Here is a tiny trained network, its code and every weight. The questions are about switching its units off for an input and a target symbol, where a switched-off unit gives its printed mean instead of its output.

import numpy as np


def w(rows, s, z=0):
    codes = np.array(rows[::2]) - 128.0
    scale = np.full(codes.shape[1], s)
    scale[-1] = z or s
    return codes * scale


def norm(h):
    return h / np.sqrt((h * h).mean(-1, keepdims=True) + 1e-5)


def f(y):
    return np.maximum(y, 0)


def softmax(a):
    e = np.exp(a - a.max(-1, keepdims=True))
    return e / e.sum(-1, keepdims=True)


def log_softmax(a):
    a = a - a.max(-1, keepdims=True)
    return a - np.log(np.exp(a).sum(-1, keepdims=True))


def net(x, mask):
    ids = ['βγδηθλμξπτφψ'.index(c) for c in x.split()]
    T = len(ids)
    res = E[ids] + P[:T]
    u = 0
    for l in range(2):
        q, k, v = (norm(res) @ M[l].T for M in (Q, K, V))
        z = softmax(np.where(np.tri(T) > 0, q @ k.T / 3**0.5, -1e9)) @ v
        res = res + np.where(mask[u], z, O[l][:, -1]) @ O[l][:, :-1]
        u += 1
        y = f(norm(res) @ A[l][:, :-1].T + A[l][:, -1])
        res = res + np.where(mask[u : u + 16], y, B[l][:, -1]) @ B[l][:, :-1]
        u += 16
    return log_softmax(norm(res)[-1] @ U[:, :-1].T + U[:, -1])


Q, K, V, O, A, B = {}, {}, {}, {}, {}, {}
E = w([
[227,126,42,135,90,145,113],'β',
[165,92,79,93,66,185,78],'γ',
[215,148,201,125,50,115,160],'δ',
[230,135,61,135,88,149,116],'η',
[237,147,98,126,107,76,172],'θ',
[188,133,204,112,42,159,123],'λ',
[111,96,208,54,54,132,134],'μ',
[129,65,48,71,73,156,89],'ξ',
[87,253,134,97,80,106,202],'π',
[72,81,131,31,116,60,175],'τ',
[249,162,99,151,146,62,182],'φ',
[181,96,74,88,241,86,132],'ψ',
],0.014)
P = w([
[194,147,117,6,111,183,164],'0',
[172,116,110,30,108,141,147],'1',
[161,118,113,55,102,119,120],'2',
[159,129,111,75,94,103,100],'3',
[151,132,118,87,93,93,87],'4',
[146,134,126,103,96,85,78],'5',
[134,133,125,123,95,73,82],'6',
[123,122,115,143,94,63,98],'7',
[116,103,107,158,87,69,140],'8',
[123,92,111,165,89,97,171],'9',
[131,85,114,170,90,124,190],'10',
[133,80,119,174,94,149,204],'11',
[131,74,121,183,103,163,215],'12',
[117,62,116,189,107,183,226],'13',
],0.014)
Q[0] = w([
[121,113,114,130,122,111,224],'0.h0',
[135,158,111,106,57,17,86],'0.h0',
[122,164,176,132,244,132,37],'0.h0',
],0.011)
K[0] = w([
[114,70,127,195,140,211,189],'0.h0',
[78,130,148,214,147,51,1],'0.h0',
[184,176,120,18,92,127,73],'0.h0',
],0.0092)
V[0] = w([
[109,129,139,117,245,51,199],'0.h0',
[66,255,209,113,67,167,214],'0.h0',
[26,36,191,73,115,119,71],'0.h0',
],0.0092)
O[0] = w([
[151,254,114,117,205,167,51,1],'0.h0',
[156,177,74,163,23,65,20,10],'0.h0',
[218,176,26,117,92,209,233,72],'0.h0',
],0.0081,0.003)
A[0] = w([
[201,131,123,97,153,145,54,122],'0.n0',
[141,128,77,174,150,66,133,146],'0.n1',
[129,154,180,102,122,156,37,68],'0.n2',
[28,92,62,70,82,205,114,102],'0.n3',
[165,216,255,123,78,162,171,171],'0.n4',
[112,99,43,129,237,113,134,85],'0.n5',
[96,128,79,105,134,141,171,3],'0.n6',
[222,97,90,185,130,211,88,168],'0.n7',
[55,95,190,65,82,177,97,199],'0.n8',
[54,186,55,154,98,162,30,184],'0.n9',
[130,159,171,80,130,67,162,92],'0.n10',
[144,61,41,166,152,79,100,131],'0.n11',
[165,77,116,156,126,115,174,113],'0.n12',
[32,133,71,123,62,88,172,105],'0.n13',
[204,94,68,168,127,116,80,193],'0.n14',
[39,78,107,120,95,205,108,89],'0.n15',
],0.0088,0.0048)
B[0] = w([
[120,192,127,110,135,99,75,153],'0.n0',
[159,187,217,111,93,153,178,169],'0.n1',
[103,81,122,167,182,77,66,135],'0.n2',
[187,196,170,221,157,64,92,231],'0.n3',
[139,178,89,90,236,164,133,199],'0.n4',
[112,139,176,63,225,166,75,163],'0.n5',
[18,138,148,187,139,105,143,158],'0.n6',
[112,219,177,89,166,130,142,180],'0.n7',
[87,108,159,127,250,125,43,255],'0.n8',
[126,66,163,65,230,160,255,150],'0.n9',
[95,79,192,118,138,101,132,201],'0.n10',
[115,187,146,89,35,186,50,202],'0.n11',
[163,138,178,41,138,132,170,247],'0.n12',
[121,127,246,67,88,121,89,242],'0.n13',
[93,239,172,94,102,166,152,208],'0.n14',
[156,164,123,88,126,12,167,178],'0.n15',
],0.0066,0.0054)
Q[1] = w([
[254,126,78,174,114,186,91],'1.h0',
[91,124,140,54,86,220,67],'1.h0',
[203,102,244,95,138,119,142],'1.h0',
],0.012)
K[1] = w([
[93,154,47,26,136,57,116],'1.h0',
[157,183,113,221,123,10,171],'1.h0',
[46,165,158,226,115,180,195],'1.h0',
],0.011)
V[1] = w([
[192,160,127,160,126,102,139],'1.h0',
[245,118,137,159,169,8,157],'1.h0',
[56,175,175,115,129,84,194],'1.h0',
],0.011)
O[1] = w([
[165,90,154,186,167,53,152,120],'1.h0',
[231,89,89,233,140,97,113,216],'1.h0',
[88,162,2,98,148,50,128,255],'1.h0',
],0.012,0.0078)
A[1] = w([
[65,85,118,109,90,109,92,1],'1.n0',
[160,218,104,146,186,170,166,90],'1.n1',
[162,72,156,176,131,181,158,181],'1.n2',
[81,108,173,158,38,110,93,41],'1.n3',
[114,139,176,166,171,120,114,120],'1.n4',
[162,124,118,128,121,192,204,199],'1.n5',
[120,129,159,150,44,86,147,127],'1.n6',
[114,174,147,111,249,170,129,97],'1.n7',
[101,75,145,162,96,94,152,62],'1.n8',
[162,69,201,160,167,150,191,144],'1.n9',
[36,211,126,133,120,138,112,134],'1.n10',
[188,190,26,145,111,166,118,194],'1.n11',
[124,112,120,97,210,63,97,114],'1.n12',
[47,88,187,134,149,145,80,121],'1.n13',
[84,171,131,165,92,114,60,179],'1.n14',
[138,180,182,98,93,137,193,137],'1.n15',
],0.012,0.0034)
B[1] = w([
[132,125,107,101,122,106,129,145],'1.n0',
[152,93,95,99,212,124,97,166],'1.n1',
[93,150,94,135,168,68,129,137],'1.n2',
[77,128,153,102,148,119,112,140],'1.n3',
[102,107,115,121,134,140,96,142],'1.n4',
[178,126,79,127,170,75,182,156],'1.n5',
[158,113,130,84,78,159,107,170],'1.n6',
[129,101,57,145,102,255,105,160],'1.n7',
[151,127,168,117,122,83,96,150],'1.n8',
[76,91,85,60,157,126,117,158],'1.n9',
[153,84,119,132,130,159,130,155],'1.n10',
[104,180,196,111,160,107,177,187],'1.n11',
[125,164,158,185,137,149,149,247],'1.n12',
[132,185,142,148,146,72,171,145],'1.n13',
[110,129,59,98,160,108,116,146],'1.n14',
[169,136,161,154,152,137,186,181],'1.n15',
],0.013,0.011)
U = w([
[178,139,140,75,195,121,94,198],'β',
[113,88,71,144,128,100,177,254],'γ',
[192,115,129,138,92,130,74,88],'δ',
[37,74,213,109,166,129,139,53],'η',
[114,98,144,188,152,109,84,76],'θ',
[66,86,227,114,120,146,118,124],'λ',
[164,99,173,137,55,171,127,168],'μ',
[146,1,95,122,124,98,173,52],'ξ',
[89,191,64,100,82,106,80,93],'π',
[172,187,138,130,127,129,205,56],'τ',
[134,144,131,198,168,86,97,63],'φ',
[124,105,92,130,152,194,104,127],'ψ',
],0.012,0.0072)

Each question gives the input, a string of symbols that net reads in full, and the target symbol t.
The units are the heads (3 rows each of Q, K, V and O) and the neurons (one row each of A and B). Each row of codes is followed by its name. A weight is (code - 128) times the scale printed after its matrix; where a second scale follows, it is the last column's (O, A, B and U).
mask holds one flag per unit, layer by layer, with each layer's heads first. A switched-off unit (its flag False) gives its mean, the last column of its rows in O or B, instead of its output. The means were averaged over made-up inputs and are rounded, as every weight is.
A unit's drop is (log p(t) with every unit on - log p(t) with that unit switched off) / (log p(t) with every unit on - log p(t) with every unit switched off).
The circuit of an input: a set's keep is (log p(t) with only the set's units on - log p(t) with every unit switched off) / (log p(t) with every unit on - log p(t) with every unit switched off). Starting from the 12 units with the biggest drops (on a tie, the unit counted first), units are removed one at a time, each time the one whose removal leaves the highest keep (on an exact tie, the one counted first), for as long as the keep stays at least 0.8.
units of the circuit, in order: the units of the circuit, biggest drop first
unit that matters most: the unit with the biggest drop
k most important neurons: the k neurons with the biggest drops, biggest first
top k neurons in layer l: the k neurons of layer l with the biggest drops, biggest first
input ξ τ β η γ β ξ η μ δ, target μ: units of the circuit, in order	(0.h0; 1.n6)
input γ γ γ ξ π θ τ ξ λ ξ ψ π, target ψ: units of the circuit, in order	(0.h0; 1.n7)
input ψ δ ψ τ τ π τ λ η ξ τ τ τ β, target β: 3 most important neurons	(1.n1; 0.n7; 1.n12)
input π φ τ φ φ ξ θ φ τ μ ξ, target τ: units of the circuit, in order	(0.h0; 1.n11)
input φ τ μ μ δ π τ ξ π τ τ δ, target β: 3 most important neurons	(1.n1; 0.n4; 1.n12)
input γ τ ψ γ, target ψ: units of the circuit, in order	(1.n7; 0.h0)
input τ γ δ π θ, target π: 2 most important neurons	(0.n3; 1.n14)
input ψ β τ λ β δ ξ μ φ ξ λ, target γ: unit that matters most	0.n4
input ξ ξ π γ τ δ γ, target τ: 2 most important neurons	(0.n3; 0.n14)
input ξ μ μ π ξ θ η ξ, target ξ: 2 most important neurons	(1.n11; 0.n10)
input τ θ τ η ξ γ γ ψ μ β μ τ π, target β: 2 most important neurons	(1.n1; 0.n4)
input φ φ τ τ ξ τ θ β τ φ η τ ξ, target β: units of the circuit, in order	(0.h0; 1.n1; 0.n7)
input γ τ ξ η β θ τ λ β, target τ: top 2 neurons in layer 0	(0.n12; 0.n14)
input η β ξ β, target γ: units of the circuit, in order	(0.h0; 0.n13)
input η β β β ψ, target ψ: units of the circuit, in order	(1.n7; 0.h0; 1.h0)
input ξ θ γ θ π τ μ, target τ: units of the circuit, in order	(0.h0)
input θ γ μ τ β ξ τ λ μ ψ ψ λ, target ψ: units of the circuit, in order	(1.n7; 0.h0)
input δ β β η τ ψ τ ψ γ, target ψ: units of the circuit, in order	(0.h0; 1.n7)
input ξ φ τ μ ψ β, target ψ: units of the circuit, in order	(0.h0; 1.n7)
input β η ξ μ ξ δ π τ θ λ, target φ: 2 most important neurons	(0.n4; 0.n8)
input δ γ ψ τ π λ, target π: units of the circuit, in order	(1.h0)
input π β π, target π: 2 most important neurons	(0.n13; 1.n11)
input ξ λ τ ξ θ γ λ μ γ θ, target ξ: 2 most important neurons	(1.n9; 1.n11)
input τ δ θ β π τ η, target τ: top 3 neurons in layer 1	(1.n15; 1.n11; 1.n9)
